[  8  -2   5   0  17   2   2   6  -4  -7   1 -18  -4   7   3   2  10  -9
  -5  -4   2  -2  -1   4  -1  13  -3   4   2  -8  -8  21 -12  -1  20  -5
  42  -7  -4  -9  -1  -1 -11  -2   9   2  14   5  24   0   2  -2  -7  -3
   1   0]
S & N
[ 14 -13   0   1   9   1   4   0  -3  -9  -4 -44   1   1   4   0   8  -7
   4  -7   0  -6  -5   4 -18   6   4  14  -1   8  -8  13 -25   1  22  -6
  42 -26   0   0   7  -1 -14  -3   5  -1   9   8  30   5  -2 -18   6  -4
   4   0]
S & N
[ 15 -11  -9   1 -22   0   7   1 -37   1   1   8   6  -8   9  -1   1  12
   2   8   2  -1 -14   1   0   2   9  12  -9  50   3   1  -5  -5  54   2
 -31  15   4  -5   1   0 -13   0  -4  -5 -12  -4  21  -3   4   4  19  -3
   9   0]
Z & D
[  3   9   8   0   8  -1  -1   1  -2  -2  -2  39  -6   2   1   3   0   4
 -10  -4   1   4 -12  -2  -5  17   0 -22   4 -16   6  13  20 -11  13   6
   1  51  -4  -1  -2   2   1   6   1  -1   5  -7  -5  -2   1   0  -5   1
  -6  -3]
Z & Q
[ 39  -2  12   5 -11  -5  10  16 -61 -15  -8  39   4   8  11   6   0   2
  -6  -1  12   2 -27   2  -8  34   4   9 -11  35   0  42   4   3  68  -2
  18  49   4  -6   1   3 -23   1   8  -2  -3 -10  49   0   9  21  13  -2
   5   4]
Z & N
[ 21  -8   2  11   5  -1  11   6 -23  -6  -5  -6   3   5   5  -3   0   7
   1   1  13   3 -10   0  -9   5   7   8  -5   4   1  20  -9 -15  45   2
  26  25  -2  -3   2  -2 -12  -1   4  -3  11  -3  26   2   1 -11  13  -5
   8  -3]
T & N
[ -8 -12   3   2  24   4  -1 -10  29  -1  -5 -68   6  -8  -3   0   7  -9
   5  -7  -6  -8 -11   0  -1  -7   1   3  10  -7 -27  -7 -35  -3 -11  -6
  44 -38   4   3   7  -7  -7  -5  -1  -1  14  12  25   3  -6 -43  12  -6
  -1   2]
S & N
[-40   1  -4  -1  37   7 -13 -23  68   0  -2 -38  -7 -14 -19   3   7  -6
  -7 -10  -7   0   0  -7   1 -17  -8 -29  24 -68 -14 -26   1 -25 -68   3
  26  -6  -6  13  -1  -6  21   6  -7   7  25  14 -42   0 -12 -48  -7   2
 -12  -2]
S & Q
[ 19   4   6   4  18   0   8   4  -6  -8  -1  17   0   3  -3  -1  13   3
  -6  -6  11   2  -9  -2 -12  20  -2 -12   5 -17   2  18  11 -24  13   2
  23  57  -5   1   2   2  -1   8  11   1  16   6  -6   1   4 -10   2  -4
   4  -3]
Z & Q
[-24   2  -8  -2  -1   3  -7  -8  34   9   0 -22  -4  -2  -5  -2   3   4
  12   4  -3  -2   8  -1  13 -22  -2  -2   5 -18   0 -32  -6  -4 -58   3
 -22 -13  -5   4  -1   5  15  -4  -8  -4   0   2 -31   0  -5 -14  -4   0
  -1   0]
S & H
[ 25  -2  -6   1 -32  -8   7  13 -57   0   3  30   7  11  12   3  -9   7
   0  10   2  -1  -7   6   1   9   4  17 -15  56   1  16  -3  21  68  -4
 -29   3   3  -8   1   1 -13  -5   1  -5 -26 -10  31  -2   9  40   6   1
   6   1]
Z & D
[ 11  -7  -4   7   0   1   7   1 -12  -5   1  -1   5   3   3   5  -1  15
  -1   4  12   0 -19  -2 -11   6  -2  -1  -3  15   2   3   3 -21  32   2
  -5  51  -1   0   2  -1  -2   4  -3  -6   4  -5   9  -1   1 -21  18  -1
  10  -7]
Z & N
[-22   2 -15   2 -22  -4 -11  -8  17  13   4  16   3   1  -3  -5  -8   7
   3   8  -4   4   8 -11   3 -23  -5  -8   0   2  12 -35  16  -4 -51  10
 -66   9   0   6  -5  -1  30  -3 -10  -5 -12  -4 -48  -5  -3  -4   3   7
   4  -3]
T & D
[-10 -10 -12  -4 -10  -3  -1 -10  13   7   5 -46   4  -6   0  -3   1  -1
  13   5  -4  -2  -1  -1  10 -22   4  16  -2  21  -9 -25 -22   7 -17   1
 -17 -52   4   0   4   8   2  -6  -5  -2  -8   6   5  -2  -4 -11  -1   5
   2   0]
S & D
[ 24  -6   0   5   4   1  12   5 -14  -5  -1 -12   4   7   0  -6   5  11
   4   4  10  -5  -5  -1  -5  17   1   7   1  16   0  12   0 -13  39   3
  13  30  -2  -1   3   2  -6  -2   3  -4  12   0  22   1  -1 -12  10  -4
  10   0]
Z & N
[-22  -7  -3   3   6   8  -7 -15  36   8   2 -35   3  -4  -8   4  -1   3
   5   0  -8   0  -7  -2   1 -13  -3  -4   8 -11 -11 -27 -15 -13 -49   7
  -5 -15   3   5  10  -3   3  10  -7  -4   2   1 -11  -3  -9 -39  12   0
  -5   2]
S & D
[-14  -4  -7  -2  24 -15  -4  -9  25   5   3 -32  -5  -7  -3  -3   4  -3
   7   2  -7  -3   8  -4   3 -20   0   7   3  -3 -18 -18 -15   4 -34  -1
   1 -24   0  -3   4  -8   5  -3   0   0   0   5  -6   2  -2 -15   1   1
   0  -1]
S & D
[  6   2  -2  -3 -28  -5   3   6 -38   2   0  29   5   9   9   2  -9   7
  -2   9   0   1  -6   1   2  -3   5  11 -11  42   6  -2   7  13  47   3
 -39  10   2  -3  -2   1  -5  -6  -2  -6 -18  -9   8  -2   4  24  12   6
   6   3]
Z & D
[ -5  -7  -4   3 -16  -1  -2  -3  -4   7   1 -27   2  -2   3  -2   1  15
   3   8  -6  -2  -2   2   3 -14   3  16  -7  38  -9  -6 -21  13  24  -2
  -9 -46   6   0   2   0  -6  -3   3  -3 -12   3  19   3   1  -1   8  -1
   1   2]
S & D
[  8 -13 -13   4  -7   2   6  -7   4   0   5 -28   5   3   0  -3  -1  19
   6  12   7  -2  -8  -1   1 -15   2  10   3  27   4 -27  -7 -22   1   3
 -32  25   0   3   2   0  12   0  -9  -4   0  -7  -8  -3   2 -23  17  -1
  11  -4]
Z & D
[  8  -2   3   4 -17   0   3   1 -18   6   4  18   6   4   5  -1 -10  17
   1   8  -1   2  -3  -2  -1  -4   5   9  -7  25  14 -12   7  -5  20   5
 -26  22   1  -4  -3  -1  -3   2  -2  -5  -8  -7  -9  -5  -3   4  11  -1
   6  -2]
Z & D
[  9   2   0   0 -33  -5   1   7 -48   3   3  49  -1   8  10   2 -17   8
  -6   6  -2   3 -12   5   0   3   5   2 -11  52  12   3   9  15  61   7
 -46  23   8  -5  -4   5  -8   2  -3 -10 -25 -14  13  -3   8  29  12   9
  -4  -3]
Z & D
[  0  -2  -4   4  13   2   0  -3  17   2  -2   0  -5   0  -5   1   3   4
  -1  -6   6  -1   1 -10  -5   4  -1  17   8 -26   4  -2  14 -19 -25   6
   6  30  -6  -2   0   1   8   0   7   1  13  -8 -18   2  -4 -14  -2  -3
   0  -2]
T & Q
[ -8   0   0   2 -15  -2   2  -5  -3  -4   2  21  -2   1   2  -1 -11  11
  -3   5  -2   2 -10   0  -6  -3   2  -9   0  10   6 -16  16  -7  -6  10
 -48  37   1   2   2   0   9   5  -7  -4 -13 -11 -23   2  -1  -2   8   5
   0  -2]
Z & D
[ 14   2  11  -1 -28 -10  -5  18 -55   4   0  68   1   8   8   2 -11  -4
 -12   1  -4   6  -9   3  -2  23   3  -9 -12  17  17  30  27  27  68   1
 -28  28   4  -5  -4   3 -16   7   0   3 -24 -16  15  -5  10  57   0   5
  -3   5]
Z & D
[  5  -3   7  -1  12  -2  -3   5  -4  -9  -2 -18  -2  -1   0   2   4 -16
  -4  -6  -3   0 -10   4  -3   7   4   5  -1   1 -15  18 -17   1  24  -2
  36 -17   3  -2   2   0 -17  -2   5   0   8   6  29   2   0 -10   5  -4
   0  -1]
S & N
[ 22  -5   7   6   4  -2  10   4 -23  -8   0   5   3   7   4   1  -4  10
  -4   6  11   0 -20  -3  -3   9   6   2   2  19   0   8  -7 -24  45   2
   8  51   4  -4   0   0  -6   2   4  -2   7  -9  23   1   1 -15  14  -3
  11  -4]
Z & N

[  2   3 -16 -12   6  12  -1   2  -7  -1  23  -2  -2   9   2   3  -6  -3
 -12  -5   0  -4   3  -2   7  12 -11  -1  -4  -8  15  17   7   2  -6 -11
  -7 -11   5  10  -2  10   2   5   0   4   2 -14   0 -10   4  -1  10  21
  -5  -5]
<57> & K
[  4  -3  -3   0   2  -3  -1  -3  -4  -3   0  -1   7   8  -9   1   0  -8
 -14  -3  -9   0   2   1   0  -5 -18   0  -9   4   4  -5  -2  17   3   6
 -13   1  -6 -14  16  21  -4   2  -3   7   5   1   1  -2   3   2   3  -7
  -5   4]
<58> & F
[  2  -3  13  -3   2  -8  -4  -6  -4   2  -8   1   8  15 -12  -3   1   0
 -17   0  -9   0  -1   0  -6  -5 -14  -4 -12   9  -4  -7  -6  18   9   6
 -17   2 -10 -24  17  26  -1   8 -14  12  -5   6  -5   3  -2  -2   1 -13
  -2  10]
<57> & F
[  5 -16   3  10  -4  -4  -8   1  -7   6  -7  -3   3 -14  11   1  11  -1
 -19  -9 -11   3  -2   0 -13  12 -35   8  -3   2  19 -13  -2  -8   6  10
  -4   5 -20 -11  10  24  -9  11  12  12  10   4  -8  -5   3  10   6  -1
   4   4]
<61> & F
[  5 -11   1   2   5 -16 -10  -5   2   2 -11   6   9  -1  -2  -2   5  -4
 -25   1   4   5  11  11 -12  -2   6  -4  -2 -14  27   0  -6   6   0  12
 -15  -4 -24 -17   9  15  -3  -4   5   9  -6  -4 -21   2   9  -2   4 -26
 -17   0]
<57> & C
[  0 -12   9   4  -5  -4  -6  -1  -5   1 -15  -2  12  -1   0  -2   8  -1
 -16  -6  -5   4   5  -1  -7   5 -16   1  -3   3   7 -20  -4   2   5   4
  -8   1 -12  -7  10  20  -4  12  -9   8   5   6   0   0   0   5   8  -7
   9   7]
<61> & F
[  4  -6  -4   1   1   1  -7  -2 -12   2   6  -4   1  -1   5   3   5  -2
 -17  -7  -4  -1  14  -7 -10  13 -37   2  -7  -1  18   0  -1   4   1   3
  -8  -2 -11 -11  11  23  -3   9   3   7  10  -5   7  -4   3   8  11   7
   2  -2]
<61> & M
